Each row has a class, written as a number after it; each block has new classes, again numbered from 0 up.
[ 21  24  13 -22  10   8  18   7  -6 -10  24 -20  15  -4   6   1   1   5
   3  11  16  15  -9   0 -26  16  21  -8   5 -18  44  -2  28 -47  30   7
  -9  35 -12 -10 -21 -10 -14  19  -7   1 -66   8 -17   4  18  -6  -5   0
  22  14   3  23  18 -14]  0
[-29  36  -4 -17  -3  49  63   8   7  20   9  14   9 -10  -7 -34  -6 -27
  20   4  84  17 -18 -17   1  13  27 -32  33 -23  34 -41 -45 -73  21  -4
  -2  21 -10   6  -9 -11   2   3   3 -17 -41   9 -10  17  10  -7 -27 -33
  51   3   9 -12 -76 -39]  2
[  3  33   4 -16   1  43  66   1  11  12  12   0  14  -7  16  -5 -10  -3
   2  12  38   6 -27  -7   6  -2  39  -9  25 -34  28 -29 -10 -60  -6   4
  15  21 -19  -3  21  -8  16  17  -5  -1 -46   8 -11  20  43 -35   5 -10
  15   7  -9  13  25 -57]  1
[  2  22   2  -1  14  17  30  -1  -5  20   0 -18  26  -5   5  -8 -10 -11
  28   5  29  24 -21  -6 -17   3   8  -4   9 -47  49 -23 -19 -52  38 -12
 -14  44  -5 -12 -42 -18  -6 -19   4  -6 -36  -6 -29   9   2  -3 -14   4
  41  10   8 -22 -18  -4]  0
[ 22  10  -6 -19  -3  22  34  -5  11  -1   4 -12  -3 -11  22 -12  -9 -11
  16  -6   3   9 -32  11 -11  15  14  -3  -5 -37  41 -11  -3 -35  19 -29
  30  27 -16 -28  -5  -2   7  10  -1  25 -36  -7 -18  15  45  -5 -10  15
 -21 -10 -18  -7   5 -48]  0
[-11  20 -10 -40  -7  44  79   8  28  30   9   6  11 -12   5 -10  -5 -18
  16  -1  55  15 -35 -16   0  -8  31 -26  37 -62  62 -59 -29 -76  29  -8
  13  27 -30   2  20 -35   8   9 -14   5 -38   8 -21  27  39  -2   1 -21
  32   0   3 -18  20 -80]  1
[  1  13  -8  -4  -5  28  66   0  11  17  -5 -20  22 -10   8 -27 -16 -21
  11   3  37  -3 -26 -11   6  10  17   4   9 -58  36 -40 -27 -48  23 -26
  13   8 -16 -24 -18 -15  -1  -6   1  17 -37   0  -5  -2  27   2   6   1
  33  -4  -7  -3 -30 -23]  0
[  3  15 -27 -29  15  48  96  -1  18  28   8 -17  22 -10  12 -12 -44  -9
  26   2  32  12 -36   4  14   7  36 -29   3 -50  59 -29 -32 -61  31 -25
  13  43 -23 -13 -10 -15   3  28  17  10 -56   8 -32  22  51  -3  12  -4
  46   2   1 -12  15 -51]  1
[ -8  42  -5 -26  -2  46  74  13   1  -4 -14   5  45  -5  -5 -31 -15  -8
   4 -13  71   3 -20 -17   9  17  23  -8  46 -33  51 -34 -33 -59   9  -7
   3  10  -5 -10 -12 -12  -7 -22  -7  10 -44  20 -24   7  32  -7 -22 -33
  32   2   0 -16  21 -55]  2
[  0  20  17 -11  -6  36  41  -3  -3 -17 -21  21  23 -12   1 -16 -10   4
 -11 -13  35  11 -14  -6  17  10  18   8  11 -67  31 -35 -15 -42   0 -20
  17  -2   1 -25   3 -11  -1  -5  10  19 -25 -13 -19  24  49  18  -4 -19
   1 -12 -11  -9   1 -61]  0
[ 16  19  11 -10  14  30  30  11 -15  10   6 -52  40  -3  -4 -11 -24  -1
   9  17  29  13 -14  -2 -12  32   7  -9   8 -43  43 -18 -25 -56  22 -14
 -23  43   1 -26 -32  -9 -14  -2   7   1 -29  -5 -39  14  23  12 -27   6
  29   4 -17  -6  -4 -29]  2
[ 22  20 -22 -25   4  24  35   2  19   3   2 -18  10 -16  12 -16 -22 -10
  35  -7  20  12 -44   7 -30  10  17  14   0 -29  53  -8   9 -40  28 -46
  39  29 -12 -37 -17 -16  -4  17   1  25 -44   9 -34  41  41  -4  -1   1
  13 -13   1 -10   3 -33]  0
[  3  39  13 -32   4  36  41   4  20  -7   3 -19  33 -12  11 -33 -12  -9
  36  -4  40   6 -31  -7 -12  27  13 -11   3 -16  58 -12 -14 -39  13  -3
  10  21 -29 -16 -24   0 -50  10  -3  14 -59  11 -28  26  26  -3 -15 -22
  20 -12  -7 -17   3 -35]  0
[ 31  29   5 -29   9  25  36  23   2 -10  15 -18  24 -24  16 -15 -13 -18
  19   2 -14   9 -30  15 -36  17  17 -14   2 -29  55 -15   4 -56  10 -20
  29  28 -16 -44 -30 -22 -17  35  -6  20 -83  16 -48  20  67  -1  -6  20
  -3  -6 -17   0  34 -50]  0
[  8  24  -3 -14   3  49  37  16 -12   9   4  -4  40  -4   5 -21  -4   8
  -4   1  35  15 -15  11  -2  17  23 -15  11 -60  49 -27 -24 -58 -13 -15
  10  11   2 -27  -4  -2   7   1   4   7 -45  -6 -26  17  48  -9  -1  -3
  13   0  -6  -1  15 -47]  1
[ -6  35 -14 -32  -3  35  53  11  25 -12   8  -8  15  -8   2 -22 -10 -22
  28   0  42   7 -25 -18 -18  16  20 -15  19  -7  50 -11 -15 -45  29 -17
  13  17 -12 -11 -21 -12 -21  12  -7  17 -38  17  -8  12  39 -13  -1 -14
  20  -3 -11  -5  14 -33]  0
[-13  22 -13 -17  -6  42  56   9  18  30  -5 -18  16 -40  14 -11  -9 -15
  11  -3  30  16 -38 -15  -3   9  38 -17  14 -53  46 -36  14 -58  20 -21
  22  18 -18 -26  -2 -18   7  18   8  -3 -57  15 -17  27  54 -31   3 -11
   6  -7   3  -9  19 -41]  0
[  1  60  10 -24   7  27  33  15   4 -13   5   0  20   0   0  -2  -4  -6
  21   0  38  -4  -9  -2 -19  13  27 -30  12  22  50 -15 -12 -38  27   4
  -4  25 -23   0  -5 -27 -13  27  -2   1 -35  36 -18  57  26 -18 -31 -21
  14  11 -12  -1  51 -22]  2
[ -1  28 -15 -27  -2  24  37  19  12   0   9  -6   6 -12   9 -20  20 -11
  16  -2  38  12 -31  -6   5  10  21 -22  10 -40  50 -24 -16 -46  30 -16
  10  18 -25 -16  -3 -22   3  14  -4  32 -48  17 -14   9  42  -4  -2  -8
  21  -9   1  -9   6 -49]  0
[ 25  -1   5 -21   8  16   2   4 -16  -7 -15 -10   0   2  15  -6 -24  10
  -9   4 -25   6 -12  15   6   1   5  22  -8 -44 -12  -8  -1  -9 -17 -18
  13   0   4 -27  -2   2  14  13  -3  -5 -30  -9 -12   8   9  35  -9  15
 -15  -6  -7  -7   0 -14]  0
[  0  27 -11 -22   1  31  53  15  22   5   3   8  18  -3  -4  -8 -10  -5
 -10  -7  49  -8 -27 -16  11 -11  29 -12  14 -22  32 -24 -20 -44   9  -8
  15   0 -19 -12  19 -15   4  11  -3  14 -38  -7 -11  -4  48 -12  -8 -17
  17  -3  -3 -24  35 -46]  1
[ 20   5   3 -13   7  18  29   4  13  15   5 -18   4 -10  16  -4 -28  -9
  29  -7  23  12 -32  -2 -12   5  10  -6  -2 -35  37  -3  -7 -50  20 -20
  -7  32 -32 -13 -12   4 -13   9  10   9 -41   0 -25   1   4   2   1   9
  30  -6   4 -25 -14 -11]  0
[  8  21   6 -25  16  40  37   7   4  15  18 -19  12 -22   0   5   3  -1
   6  11  16   0  -2   1 -13   4  26 -23  17 -29  31 -40 -25 -57  23   8
   0  31 -11  15   5 -17  11  23   7  -3 -38   2 -22  22  31   1  11   3
  13  14  -3   0  21 -51]  1
[ -8  40  -3 -15  10  39  35   6 -15  -5   1 -11  42   8   1  -8 -10  10
  16  -1  30   9 -19 -18   1  24  25  -9  12 -53  49 -32  -5 -52   0  -7
  -5  21  -7 -21 -16 -22   0   6  -8  -6 -56  -3 -39  21  18  -7 -13  -6
  18  19 -11   4   6 -45]  0
[ -2  32  -9 -37   6  53  62  11  18  13  21   5  20 -18  -6  -9  -2 -21
  13  -5  44  15 -14 -12  -7  -6  30 -39  24 -16  56 -52 -10 -43  30 -16
  17  26 -23  10  24 -28   2  22 -13  -2 -52  21 -21  26  41  -8  -4  -7
  30   9   3  -2  45 -69]  2
[ 12  25  -1 -30   4  52  33   5  19   9  11 -14  19   6  -6 -17 -14 -14
  10  -2  55  12 -55   9  -5  -4  29 -25  -2 -50  62 -34  -5 -56  16 -17
  16  20  -4 -23  -5 -25  12  27  -1  28 -53 -20 -25  29  72 -12 -17 -12
  18  -6   4 -10  25 -63]  1
[ 10  21   9 -12   2  38  30  14   3   2  10 -18  34   8  -2 -17 -11   2
  21   3  28  12 -18   9 -10  24  18  -6  10 -33  46 -24 -28 -57  18 -10
  -2  21 -21 -24 -19 -22  -6  31   3  25 -60  -6 -44  19  47  12  -9  -7
  13  -3  -8   3  14 -37]  1
[ 18  20  21 -55  16  53  45   8  10  -4   4 -16  21  14   7  10  -4  13
   9  18  15  12 -31   2 -13  -2  30 -31  12 -44  48 -34  36 -78  25  -6
  -6  35 -16 -13  -1 -15  13  21 -31   4 -48 -11 -37  23  42 -12   2   3
  26  15   7  -3  15 -48]  1
[  8  29   2 -18  16  39  59   8   0  15  -7  -4   6  -1  17   7   2  -3
   9  17  14  16 -10  -6  -8   0  39 -41  17  -2  25 -44  -5 -60  17  16
   6  20 -17   6  26 -26  15  28   7  -5 -38   7  -8  15  34  -6   4 -10
  17  21   1  -3  30 -69]  1
[  3  53   2 -29  10  77  53  18  -8  -6  37   4  35 -15  21  -9 -10   7
   8  -2  41   4 -15   0  -7  21  36 -41  21 -11  61 -23 -15 -68  14   2
  -2  31 -21  -7   0 -27  10  29  -1   5 -69   7 -29  18  46 -11 -35 -21
  20  17 -12  -1  38 -74]  2
[ 19  22 -33 -37  17  38  53  13  30   5  14 -16  27  -2   7   4 -14   8
  14  11  48  11 -20  -4 -12   0  56 -12  17 -17  52 -26 -12 -69  28  -1
   6  32 -15  -2   1 -35  -9  15  12  13 -39  56 -21  19  49 -16   3 -20
  35   8   0   3  37 -54]  2
[  2  30 -13 -38  -4  48  61  22  16  13   8   1  10 -10   7   5  -8   0
  -2  23  38  10 -23  -5  -5   5  26 -29  25 -34  34 -41 -14 -61  22 -12
  19  23  -8   2  18 -25  10  24  16  13 -54   8 -25  23  54 -16  -4  -6
  31  15  -4  -7  31 -62]  1
[-30  16   3 -16  13  45  50  21   2  18  21  -5  36   1   0  15   2   1
  -3  10  41  14  -4  -3   1   0  41 -21  21 -23  39 -45 -28 -66  24   8
 -14  43 -13   2  14 -31   8  11  -5  -8 -41  14 -32  21  23  -6  -9 -21
  32  16   8  -1  26 -62]  1
[ 12  31   4 -15  -9  41  35  13  -5   1  16 -44  35  -3   6  -9 -10 -21
  19  23  41   7 -10  -8 -27  26  14   1  11 -21  55 -18 -18 -53  27  -9
 -17  28  -9 -12 -27 -20 -22  14   4  -1 -42  13 -29  14  25   6 -15   0
  29   5  -9   8  16 -39]  2
[ 39  20  -1 -22   0  27  32   3  11  -7 -16 -15  20 -14   6  -7 -23  -1
  10  -7  -1   6 -31  -4  -5   4  22  -3  10 -32  49 -19   0 -47  -8 -33
  16   6 -14 -32  -5 -15   4  27  -4  21 -49   7 -29  16  53   9   1  -7
   1 -16 -10  -3  25 -45]  0
[  7  44   6 -19   9  45  53   2  11  26   3 -20  14 -10  11  -7  -9 -12
  13  -1  25  13 -37  -3  -5  10  30 -18  18 -52  49 -34  -6 -66  26 -25
   7  31 -17 -16 -12 -18  -1  11  -8   3 -49  -6 -23  23  52  -3 -10  12
  31 -13   2 -15   3 -39]  1
[-11  49   0 -41   0  61  80  22   8   2   6   6  40  -6  -2  -8  -9 -12
  -2   2  73   6 -39  -6   7   7  40 -35  37 -37  67 -51 -30 -64  14  -7
  20  -1 -16 -22  13 -25  14  27 -11  11 -64  10 -22  39  73  -5 -12 -19
  17   6  -3 -11  56 -97]  1
[ 42  22 -12 -20   1  40  38  13   6  16  -3  -1   5 -19  13 -12 -16  22
  16   1  22  20 -53   0 -16   0  26  -6   8 -68  52 -19 -12 -56  19 -22
  30  16 -14 -25  -1 -14   8  23   7  27 -61   8 -37  24  54  -5  13  -5
  27 -24   8 -10   5 -50]  0
[-15  34  -4 -25  -3  43  63  33   3   0  -4   3  20  -9  10 -30 -15  -2
   6 -11  39   4 -23 -16  10  19  20  -5  19 -44  64 -32 -22 -43   9 -28
  12   0  -7 -29   6 -19   3   9 -10  18 -63   3 -20  35  57  -9 -17 -22
   8 -21 -10 -15  25 -56]  2
[  1  34 -46 -40  -6  54  60  12  20 -14  -2   4  16 -19  26 -44   0  -8
  13  -6  46   2 -29   2  -7  21  16  -1  15 -44  37 -14 -17 -25  -3 -30
  52 -16 -15 -27  17   0  -2  16 -10  25 -88 -11 -10  21  56  -9  13  -9
 -13 -15  -7 -10  10 -49]  0
[  8  22  -9 -27 -11  31  52  16  75  10   8   0  -1 -13  -4 -20  -2 -17
  25   6  24   9 -43   0  -5  -9  14  -7   2 -31  33 -22   2 -42  22 -37
  35  10 -24 -27  13 -12  14  31 -14  25 -30   7 -15  21  61  -8   7 -18
   0 -20   1 -17  26 -47]  0
[ 18  40  -7 -19   5  23  32  -8 -11  -1 -17 -15  37 -10  21 -20 -11   1
  27  -3  13   7 -43   8 -18  19  17  -5  -1 -52  55 -11  -6 -36   5 -25
  15   6 -14 -37 -17 -12  -1  20  -1  15 -68  -1 -19  23  46   2   1  -7
   3  -9 -11  -5   7 -29]  0
[ 12  22   7  -9   9  40  21   7 -19  -2 -15 -15  36   0   2  -4 -13  23
 -21  -1  18   0 -15   4   0  14  26 -14  12 -46  35 -47  -7 -48  -8 -18
  -5   6  14 -25  -8  -4   5   7  11  25 -56   2 -41  30  56  -2 -26   2
   3  -2 -25   8  23 -67]  0
[  6  52   1 -26   7  47  40   9  -9  -9  18 -10  39   0  -1  25  -4  11
  15   7  27  12  -4  16 -18  20  22 -17  17 -15  48 -28 -24 -53  11  -7
   2  14 -18 -23 -13 -21  -1   9  -5  14 -54   2 -20  25  30  -2 -12 -13
   0  10 -12   2  29 -47]  0

Next block: new classes, numbered from 0 again.
[-18  42 -16   7  -5 -22  37  16  24  24  -3   1  22  -2  13   1 -17   2
   5 -33   9  26  -3  14   3 -44 -19  11  -6 -15   5   3   4  -2  -8  19
  -3   4 -23 -18   4 -14 -20   2 -34 -36  13   5  14   8  -9  11   5 -14
 -20 -22  17  11 -21  11]  1
[ -9   3 -11  10  -4  -7  28  -5   8  -5   4   5   5 -25 -14  -1   7  15
  13 -38 -20  31 -26 -21   1  -6  17 -10   3  10  19 -17  12  14 -19 -12
  29   1  26 -54  -6  22   3   6  42  26  -1  -9 -43 -17 -15  11  10  -3
 -21 -14 -15 -20 -10  -3]  0
[-19 -21 -18  28  26 -21  24  -8   8  38 -14  33  11 -38   0 -43   2  42
  -4 -20  22  17 -50   0   2  19  17  14  31 -32 -19   8   5   1 -26  -1
  25   1 -11 -27  -7  -2  -6   7  31  27  25  26  45 -16   9  -3   0 -25
 -17 -25   7  10 -13  20]  0
[ 19   6 -20  10   6   4  49  -1  22  16   8  18  13   7 -12   2  -1   4
   5 -41 -29  27   2 -31   6 -19  38   7  15   4  13  -7  12   0 -14  17
  21   0  29 -31   5  14   7   4  29  32  44 -18  -1 -21   2  50   8 -11
 -37 -27  -3 -54   2  19]  0
[ -6  24 -11  39 -23  -4  31   5   5   9   0   2  17 -20  -7 -30 -41   5
 -11 -12 -25  21  13   1   9 -38 -22  12  14 -23  21   8  12  -2 -41   6
  12 -13  43   6 -15  61   3 -17 -32   6   3   5  11   7  -9  17   6  -5
  11 -16 -34 -17  11  19]  1
[-12   0  -5  10   4  12  28  19  14  20   1   0  17  -1  -1 -26 -11  18
 -11 -56  -4  18  27  15   0 -25  -3   9  28  -6  24   3  25 -13 -20 -44
  -9  -6  22   8 -17  22  -3 -21 -18 -11  -5  19   8 -15 -20  15  -2  -9
  10 -22  -4  29  10  12]  1
[ -5  10 -15  -1  -6 -29  23  -7  17  41  -2   6  31  -9  19  20  18  10
   4 -31  28  30 -64  14 -20 -18  32  -6  19  -3   1  -7  12  17  -2  -2
  22   5 -36 -53   2 -23  15 -27 -18  62   0   1  33 -14  -8  -6  -8 -21
 -13 -11  31  30 -20   9]  0
[  0  22 -37  28  12 -23  25   3  20   3  -2  22   7 -20   2 -15 -22  16
  20   4  17  14 -10 -18  -9   1 -21  -5   2   1 -29   4   7  -7 -20   4
  27   6 -11 -29  14  19  18  10   7  21  15 -16  21  -3   6  10  -5  -1
 -29 -15   2  -2  -6  -4]  0
[ -1  38   5  45 -19 -26  68  14   7  20   5   0  25 -18   9 -34 -33   6
  -8   4 -27  43 -23   3  20 -87   2 -29   9 -46  38  17  23  29 -47  31
   4  -4   6  23  -3  20   6 -19 -61 -20   8  15  26   8  -8  18  20 -17
 -18 -49  41  29  -5  25]  1
[  2  17  -3  35 -16 -12  42   7  14  -4  -1  11   1  17   4  -5  -9   3
  11  -1  10  33  29 -23   8 -36  35   9   1  24 -16  18  -1   3   4  35
  -6  19   2  13  10  20 -27 -23  -7  19  -9 -22  -4  11  15  50  21  -4
 -31 -12  13  23   3   9]  1
[ 16  -4   7  49  -1   4  19   2  20  15  -7  19  26   0   8 -22 -18  19
  -3 -16  25  25  11  10  -4 -22  -1 -10   1  28  -4  -7  -6   2   2  20
   0   4 -37   4   2 -10  -5 -45  16 -11   1  10  19  16   2  10   7  18
  -7 -18  31  69  -1   9]  1

Next block: new classes, numbered from 0 again.
[ -4  -6  -1  -1  -9 -41 -15 -11 -15  -8   0  28  22  -9  -2  -7   0   5
   1  -7   6  -2  -8  -8  20  -4 -15 -11 -13 -13 -16   4  28  -4   8 -14
   3 -48   5   5  12   8   7   4  -5  -1 -10 -17  -4   5   4  -4   6 -39
  -6  -4  -6 -25   4   1]  1
[ -5   0   2  20   8   1   2 -31  -7   1   7  16  45 -10   1 -27  -7  13
  43  21  15 -17   8  28   8  -2   1   1   8  -1  19   8  18   3  -6 -17
 -42 -88  25  -8  13  17   1  99 -16 -11 -26  14   0  -1  -7  -5   0  15
  -2  -5   1   6  -2  -2]  0
[-13   4  13  15  -6  -8  10  -9  -1   0   8 -13  20  -8  -1 -13  -2   5
  13  -3  24  -5 -10   3  38  -5 -19  -4 -15 -11   8   6  11  -1  15  -8
  -3 -14 -18 -14   4   7  10 -12  -1   4 -14 -16   6   3  -4   8   1 -49
   8  10  -9 -19   5   3]  1
[-15   2  17  10  -7 -38   3 -20 -15  -1  13  18  32 -13   0 -19  -2  10
   7  -9  27  -1  -7  -2  42  -4 -19  -6 -21 -11  10  -6  42  -3  19  -2
  -2 -42  -5  -4  15  18  16   5 -14   4 -23 -24   0  17   1  11  11 -56
  -1  -4  -5 -40  14  -3]  1
[-12   2  -7  17   2 -17   3 -17 -13  -8   4  23  24  -4   0 -11  -8  13
  34   0  -2 -11   5  -4  24 -14  -8   7  -5  -5 -12   3  34  -2   2 -19
  -6 -66  17  -1  14  22   9  41 -15  11 -10 -19  -5   3  -7 -24   7 -25
   1   7 -13   0   9  -6]  0
[-24  -7  19  15  -3 -18   3 -22  -5   8  11  13  37  -6  -4 -18   6   4
  21  -3  18  -1  -4 -12  44 -33 -17  -1 -29 -11  14 -16  37 -14  19 -11
   5 -34 -17   4  17  13  12  -3 -12   3 -36 -21  -5  29  -3   7   6 -51
   4   2  -4 -28  15 -13]  1
[ -6   6  14   4 -11 -25   4 -16  -9  -7   2   8  17  -9  -2 -13  -1   6
  14 -11  14 -10  -5  -6  17 -12 -19  -6 -10  -6  11  17  33  -3   6  -5
  -8 -40   8   0  13  16   7  -3 -13   0 -13  -9   3   7  13   0   0 -36
  -1 -13  -8 -25   3  -1]  1
[-24 -16   3   6   7  24   0 -34  -2   8   4  15  45   0   7 -12  -6  12
  50  20  -6 -27  10  -5  15 -43  -9   7  -9  -5 -26  23  23 -16  -3 -20
  -1 -78  14   9  13   8  12  25 -22   0 -26  -1 -15  10  -6 -20  14  -3
  14  -6  -8  16  12 -17]  0
[-10  -3 -25   5   7 -19  14 -14 -17 -14   4  37  20  -1   6  -3 -10  11
  31   6  -3 -12   7   2  14 -17  -7  -1  -9  -5 -41   5  33  -5   0 -25
  -4 -79  28   2  13  23   5  52 -24   9  -3 -11 -10  -7  -6 -27  27  -4
  10   7 -12   2   0   1]  0
[-12  -4  -4  21   6   3  -5 -18  -6   2   1  15  33  -4  11 -25  -8  10
  31   9  11 -14   5   4  23 -24  -9  -2 -12  -8 -10   2  23 -13   3  -8
 -10 -54   5  -6  10  11  11  30 -17  -3 -23 -10  -2  11  -7  -9  14 -15
   0   5  -6   4   0  -3]  0
